Here is a tiny trained network, its code and every weight. The questions are about switching its units off for an input and a class, where a switched-off unit gives its printed mean instead of its output.

import numpy as np


def w(rows, s, z=0):
    codes = np.array(rows[::2]) - 128.0
    scale = np.full(codes.shape[1], s)
    scale[-1] = z or s
    return codes * scale


def norm(h):
    return h / np.sqrt((h * h).mean(-1, keepdims=True) + 1e-5)


def f(y):
    return np.maximum(y, 0)


def log_softmax(a):
    a = a - a.max(-1, keepdims=True)
    return a - np.log(np.exp(a).sum(-1, keepdims=True))


def net(x, mask):
    res = np.array(x, float).reshape(1, 8) / 4 @ E
    u = 0
    for l in range(3):
        y = f(norm(res) @ A[l][:, :-1].T + A[l][:, -1])
        res = res + np.where(mask[u : u + 4], y, B[l][:, -1]) @ B[l][:, :-1]
        u += 4
    return log_softmax(norm(res)[-1] @ U[:, :-1].T + U[:, -1])


A, B = {}, {}
E = w([
[3,164,57,142,180,92,109,166,186],'x0',
[79,138,46,108,17,116,84,93,141],'x1',
[120,124,118,99,12,113,125,70,136],'x2',
[131,151,185,110,182,123,221,168,182],'x3',
[136,114,27,175,140,176,46,155,83],'x4',
[116,93,107,152,129,119,88,107,89],'x5',
[65,124,118,120,107,83,123,111,149],'x6',
[136,124,167,146,192,127,118,137,114],'x7',
],0.0023)
A[0] = w([
[175,148,209,117,75,160,192,136,98,90],'L0N1',
[34,131,224,77,42,2,124,49,142,4],'L0N2',
[77,163,108,87,187,130,193,106,207,66],'L0N3',
[196,54,81,196,221,146,37,193,81,47],'L0N4',
],0.0024,0.0019)
B[0] = w([
[217,75,120,114,172,122,117,68,165,229],'L0N1',
[92,4,160,143,171,43,63,73,170,239],'L0N2',
[152,155,114,176,127,67,132,205,145,195],'L0N3',
[108,199,161,163,216,195,75,146,32,252],'L0N4',
],0.0039,0.0018)
A[1] = w([
[49,178,100,166,165,94,206,234,192,34],'L1N1',
[144,127,2,133,73,70,74,55,106,24],'L1N2',
[138,82,57,126,70,130,108,97,129,65],'L1N3',
[244,121,218,100,113,164,187,88,113,6],'L1N4',
],0.003,0.0021)
B[1] = w([
[154,252,171,160,108,72,234,216,145,231],'L1N1',
[85,166,119,107,100,192,177,77,104,241],'L1N2',
[53,192,88,129,83,124,89,134,55,203],'L1N3',
[247,47,148,52,135,190,211,133,172,249],'L1N4',
],0.0039,0.002)
A[2] = w([
[254,73,135,93,118,184,214,99,146,85],'L2N1',
[146,113,188,134,202,125,160,151,171,121],'L2N2',
[69,159,73,128,30,171,138,91,76,3],'L2N3',
[95,149,46,134,35,136,91,104,140,69],'L2N4',
],0.004,0.0023)
B[2] = w([
[228,92,226,76,174,122,110,123,164,255],'L2N1',
[135,130,34,119,44,162,94,95,128,209],'L2N2',
[90,128,73,64,24,255,120,148,116,201],'L2N3',
[128,70,131,121,65,138,165,130,78,211],'L2N4',
],0.0057,0.0037)
U = w([
[106,158,105,199,252,211,59,166,5,90],'0',
[251,66,218,79,169,152,135,108,153,250],'1',
[39,95,63,97,2,219,107,111,48,155],'2',
[38,59,149,124,109,30,120,56,174,7],'3',
[79,216,112,164,150,56,219,230,198,138],'4',
],0.007,0.0014)

Each question gives the input, the list of numbers given to net, and the class t.
The units are the neurons (one row each of A and B). Each row of codes is followed by its name. A weight is (code - 128) times the scale printed after its matrix; where a second scale follows, it is the last column's (A, B and U).
mask holds one flag per neuron, layer by layer. A switched-off neuron (its flag False) gives its mean, the last column of its row in B, instead of its output. The means were averaged over made-up inputs and are rounded, as every weight is.
A unit's drop is (log p(t) with every unit on - log p(t) with that unit switched off) / (log p(t) with every unit on - log p(t) with every unit switched off).
The circuit of an input: a set's keep is (log p(t) with only the set's units on - log p(t) with every unit switched off) / (log p(t) with every unit on - log p(t) with every unit switched off). Starting from all 12 units, units are removed one at a time, each time the one whose removal leaves the highest keep (on an exact tie, the one counted first), for as long as the keep stays at least 0.8.
units of the circuit, in order: the units of the circuit, biggest drop first
top k neurons: the k neurons with the biggest drops, biggest first
top k neurons in layer l: the k neurons of layer l with the biggest drops, biggest first
drop of u: that unit's drop, to one decimal
input [2,3,-2,-5,-4,-2,8,1], class 3: units of the circuit, in order -> (L0N2)
input [4,-3,5,-2,-7,-8,2,5], class 3: units of the circuit, in order -> (L0N2, L2N1)
input [0,8,-4,3,-4,7,4,0], class 3: top 2 neurons -> (L0N2, L2N3)
input [0,-1,8,2,-3,3,-2,-2], class 3: top 3 neurons -> (L0N2, L1N4, L0N4)
input [-7,3,-7,3,6,6,-5,-1], class 0: units of the circuit, in order -> (L0N4, L1N4)
input [6,-2,1,-4,2,6,-7,-3], class 0: top 3 neurons -> (L0N4, L2N2, L1N3)
input [-1,1,4,2,-5,-7,5,1], class 3: top 2 neurons -> (L0N2, L1N4)
input [5,3,8,2,-6,-3,-6,-5], class 3: top 2 neurons in layer 0 -> (L0N2, L0N3)
input [0,-7,7,1,8,-2,-2,-4], class 0: units of the circuit, in order -> (L0N4, L1N4, L2N3)
input [-2,1,-2,2,-1,5,7,5], class 3: units of the circuit, in order -> (L2N1, L2N3)
input [2,2,1,3,2,-5,-7,-4], class 4: top 2 neurons -> (L1N4, L1N1)
input [5,-4,-4,6,1,2,-8,-5], class 4: units of the circuit, in order -> (L1N1, L2N1)
input [-4,2,8,0,-4,7,0,3], class 3: units of the circuit, in order -> (L0N2, L2N3)
input [7,-8,-8,-2,3,-3,5,-2], class 4: units of the circuit, in order -> (L1N1)
input [-5,4,-5,-7,-3,-7,8,7], class 3: top 2 neurons -> (L0N2, L2N1)
input [-2,-5,-1,-8,-2,7,-6,-3], class 0: top 2 neurons in layer 0 -> (L0N4, L0N1)
input [-1,1,-2,4,3,-1,5,4], class 4: drop of L1N1 -> 0.2
input [4,-4,-1,-2,-2,0,5,-4], class 4: drop of L1N1 -> 0.2
input [-4,-7,-3,-1,7,-6,8,6], class 0: drop of L2N1 -> 0.1
input [-1,4,-5,7,-5,1,2,-8], class 4: drop of L0N3 -> 0.3
